Here is a tiny trained network, its code and every weight. The questions are about switching its units off for an input and a class, where a switched-off unit gives its printed mean instead of its output.

import numpy as np


def w(rows, s, z=0):
    codes = np.array(rows[::2]) - 128.0
    scale = np.full(codes.shape[1], s)
    scale[-1] = z or s
    return codes * scale


def f(y):
    return np.maximum(y, 0)


def log_softmax(a):
    a = a - a.max(-1, keepdims=True)
    return a - np.log(np.exp(a).sum(-1, keepdims=True))


def net(x, mask):
    res = np.array(x, float).reshape(1, 8) / 4 @ E
    y = f(res @ A[0][:, :-1].T + A[0][:, -1])
    res = res + np.where(mask, y, B[0][:, -1]) @ B[0][:, :-1]
    return log_softmax(res[-1] @ U[:, :-1].T + U[:, -1])


A, B = {}, {}
E = w([
[206,222,90,125,146,200,189,205,211,15],'x0',
[130,130,127,128,127,126,130,129,127,125],'x1',
[184,191,91,19,229,125,149,68,158,252],'x2',
[54,185,142,28,28,127,23,219,199,179],'x3',
[136,22,22,41,157,230,59,165,55,82],'x4',
[9,101,134,124,146,232,142,17,238,86],'x5',
[127,117,133,126,136,129,128,135,133,134],'x6',
[87,112,189,52,235,44,106,157,136,31],'x7',
],0.0049)
A[0] = w([
[140,188,190,183,112,71,178,117,176,159,67],'neuron 1',
[137,83,58,89,167,189,110,137,104,125,73],'neuron 2',
[212,151,134,129,109,48,127,205,61,140,18],'neuron 3',
[201,151,131,126,111,56,130,198,70,141,30],'neuron 4',
[128,191,205,190,110,58,178,123,184,149,38],'neuron 5',
[170,92,120,194,164,139,183,73,75,112,34],'neuron 6',
[87,75,160,200,70,138,118,174,107,39,121],'neuron 7',
[85,116,179,53,255,35,113,156,128,27,180],'neuron 8',
[91,77,173,205,58,125,110,183,99,44,95],'neuron 9',
[99,89,151,196,54,141,116,173,105,65,114],'neuron 10',
[55,115,150,129,120,182,140,50,207,96,26],'neuron 11',
[161,140,55,198,53,211,151,110,108,184,107],'neuron 12',
[128,185,201,189,108,64,174,117,177,150,47],'neuron 13',
[171,173,111,129,151,175,161,178,184,53,31],'neuron 14',
[138,74,71,103,139,180,102,161,93,108,34],'neuron 15',
[139,68,61,98,136,192,95,170,88,105,3],'neuron 16',
[65,44,165,128,131,75,77,60,61,193,88],'neuron 17',
[72,174,150,60,39,130,44,208,180,170,54],'neuron 18',
[54,115,147,119,123,183,143,43,209,90,14],'neuron 19',
[54,35,178,134,125,67,77,52,54,199,58],'neuron 20',
[137,77,70,104,137,183,104,162,96,110,29],'neuron 21',
[65,174,142,56,38,143,37,204,181,172,68],'neuron 22',
[166,92,130,187,167,140,181,68,75,112,20],'neuron 23',
[161,150,72,174,76,182,147,105,112,182,176],'neuron 24',
[199,149,135,128,105,56,119,203,66,137,53],'neuron 25',
[169,171,111,132,154,175,168,180,180,46,57],'neuron 26',
],0.0059,0.0049)
B[0] = w([
[73,117,136,50,97,127,48,59,47,63,185],'neuron 1',
[102,169,152,57,88,89,89,69,79,83,173],'neuron 2',
[23,76,94,213,189,244,55,164,99,194,174],'neuron 3',
[50,84,103,194,182,229,73,151,107,181,170],'neuron 4',
[62,129,114,46,80,123,31,50,31,41,182],'neuron 5',
[143,69,90,165,195,59,189,127,164,53,180],'neuron 6',
[185,188,132,43,189,132,150,86,148,218,204],'neuron 7',
[207,50,251,139,13,144,101,159,213,193,254],'neuron 8',
[190,194,115,39,208,138,155,77,151,222,201],'neuron 9',
[178,175,132,50,188,122,153,85,148,204,193],'neuron 10',
[50,71,105,214,190,227,57,182,83,198,173],'neuron 11',
[179,37,233,123,66,102,100,140,196,137,205],'neuron 12',
[69,125,117,53,91,124,44,61,41,45,180],'neuron 13',
[139,215,41,172,44,128,126,193,151,104,168],'neuron 14',
[74,137,148,82,87,110,70,74,70,62,158],'neuron 15',
[41,129,151,63,70,103,31,40,37,29,159],'neuron 16',
[160,240,45,167,47,131,161,203,170,90,209],'neuron 17',
[147,46,83,184,229,39,222,99,147,23,206],'neuron 18',
[51,73,104,220,194,236,52,188,82,207,173],'neuron 19',
[151,255,15,184,37,138,158,214,169,78,210],'neuron 20',
[79,134,145,89,93,112,77,82,79,70,155],'neuron 21',
[153,47,87,181,224,43,216,104,147,38,214],'neuron 22',
[137,63,86,171,193,65,184,128,158,42,173],'neuron 23',
[177,68,231,102,94,104,123,135,177,156,219],'neuron 24',
[39,82,103,201,184,222,77,161,105,180,177],'neuron 25',
[140,210,55,161,49,127,126,184,152,122,177],'neuron 26',
],0.0053,0.0061)
U = w([
[68,134,131,68,72,109,51,53,32,38,77],'0',
[52,78,107,226,205,239,74,186,106,200,73],'1',
[155,53,87,178,227,32,224,119,154,43,73],'2',
[150,254,47,171,15,131,150,218,160,102,87],'3',
[146,125,161,108,124,119,141,137,130,152,254],'4',
[143,136,157,117,127,130,146,121,131,154,230],'5',
[191,45,246,119,33,122,101,149,190,164,86],'6',
[186,205,113,18,234,133,149,63,141,245,125],'7',
],0.0079,0.0089)

Each question gives the input, the list of numbers given to net, and the class t.
The units are the neurons (one row each of A and B). Each row of codes is followed by its name. A weight is (code - 128) times the scale printed after its matrix; where a second scale follows, it is the last column's (A, B and U).
mask holds one flag per neuron, in row order. A switched-off neuron (its flag False) gives its mean, the last column of its row in B, instead of its output. The means were averaged over made-up inputs and are rounded, as every weight is.
A unit's drop is (log p(t) with every unit on - log p(t) with that unit switched off) / (log p(t) with every unit on - log p(t) with every unit switched off).
The circuit of an input: a set's keep is (log p(t) with only the set's units on - log p(t) with every unit switched off) / (log p(t) with every unit on - log p(t) with every unit switched off). Starting from the 12 units with the biggest drops (on a tie, the unit counted first), units are removed one at a time, each time the one whose removal leaves the highest keep (on an exact tie, the one counted first), for as long as the keep stays at least 0.8.
units of the circuit, in order: the units of the circuit, biggest drop first
most important unit: the unit with the biggest drop
k most important neurons: the k neurons with the biggest drops, biggest first
drop when u is switched off: that unit's drop, to one decimal
input [-3,-2,-7,-2,5,-4,5,3], class 7: 3 most important neurons => neuron 9; neuron 7; neuron 10
input [8,1,-6,-6,-8,5,5,7], class 0: units of the circuit, in order => neuron 5; neuron 13
input [-6,5,5,-8,-6,-2,-8,-3], class 2: 3 most important neurons => neuron 6; neuron 23; neuron 8
input [-3,4,-7,-2,8,2,7,-6], class 0: units of the circuit, in order => neuron 16
input [4,-7,5,6,-4,8,4,2], class 1: units of the circuit, in order => neuron 19; neuron 11
input [6,7,1,-4,3,-5,4,-8], class 6: 4 most important neurons => neuron 12; neuron 24; neuron 20; neuron 17
input [-8,8,8,7,-6,0,7,-4], class 3: 2 most important neurons => neuron 20; neuron 17
input [0,-5,-8,5,-8,-2,0,2], class 0: 2 most important neurons => neuron 5; neuron 13
input [5,-7,7,4,8,7,-7,7], class 0: units of the circuit, in order => neuron 2; neuron 16
input [-1,8,1,8,-5,-2,-1,-2], class 2: units of the circuit, in order => neuron 18; neuron 22
input [-5,2,2,-5,1,-7,5,0], class 1: units of the circuit, in order => neuron 3; neuron 25
input [-4,0,-5,-1,4,0,1,-7], class 6: 2 most important neurons => neuron 12; neuron 24
input [-1,2,0,2,-7,-7,5,7], class 0: units of the circuit, in order => neuron 5; neuron 13
input [3,2,1,-1,2,8,-3,-4], class 1: units of the circuit, in order => neuron 19
input [0,6,4,8,-6,-2,2,5], class 2: 2 most important neurons => neuron 18; neuron 22
input [-8,7,-1,5,2,-3,1,4], class 3: units of the circuit, in order => neuron 20; neuron 17
input [-7,2,-1,0,-2,-8,-4,3], class 1: units of the circuit, in order => neuron 3; neuron 25
input [-1,-2,8,3,8,-8,4,-8], class 0: units of the circuit, in order => neuron 16; neuron 2
input [1,-5,-8,-5,6,-8,-8,4], class 1: 3 most important neurons => neuron 3; neuron 25; neuron 4
input [-3,5,-8,8,-7,-1,-6,6], class 2: most important unit => neuron 18
input [-3,4,-2,-1,-8,7,-1,-6], class 0: 3 most important neurons => neuron 5; neuron 13; neuron 1
input [8,7,1,5,5,3,-1,5], class 3: 2 most important neurons => neuron 14; neuron 26
input [-4,-6,-1,-8,5,5,0,-8], class 2: 2 most important neurons => neuron 6; neuron 23
input [2,7,-6,-8,-8,0,-8,0], class 0: 3 most important neurons => neuron 5; neuron 13; neuron 1
input [-6,-3,-8,2,5,-8,-4,5], class 1: 2 most important neurons => neuron 3; neuron 25
input [8,7,-3,-7,6,-4,6,4], class 3: 2 most important neurons => neuron 26; neuron 14
input [3,-2,2,-1,2,4,2,6], class 6: units of the circuit, in order => neuron 8
input [-4,5,6,6,-7,-4,-5,4], class 0: drop when neuron 1 is switched off => 0.2
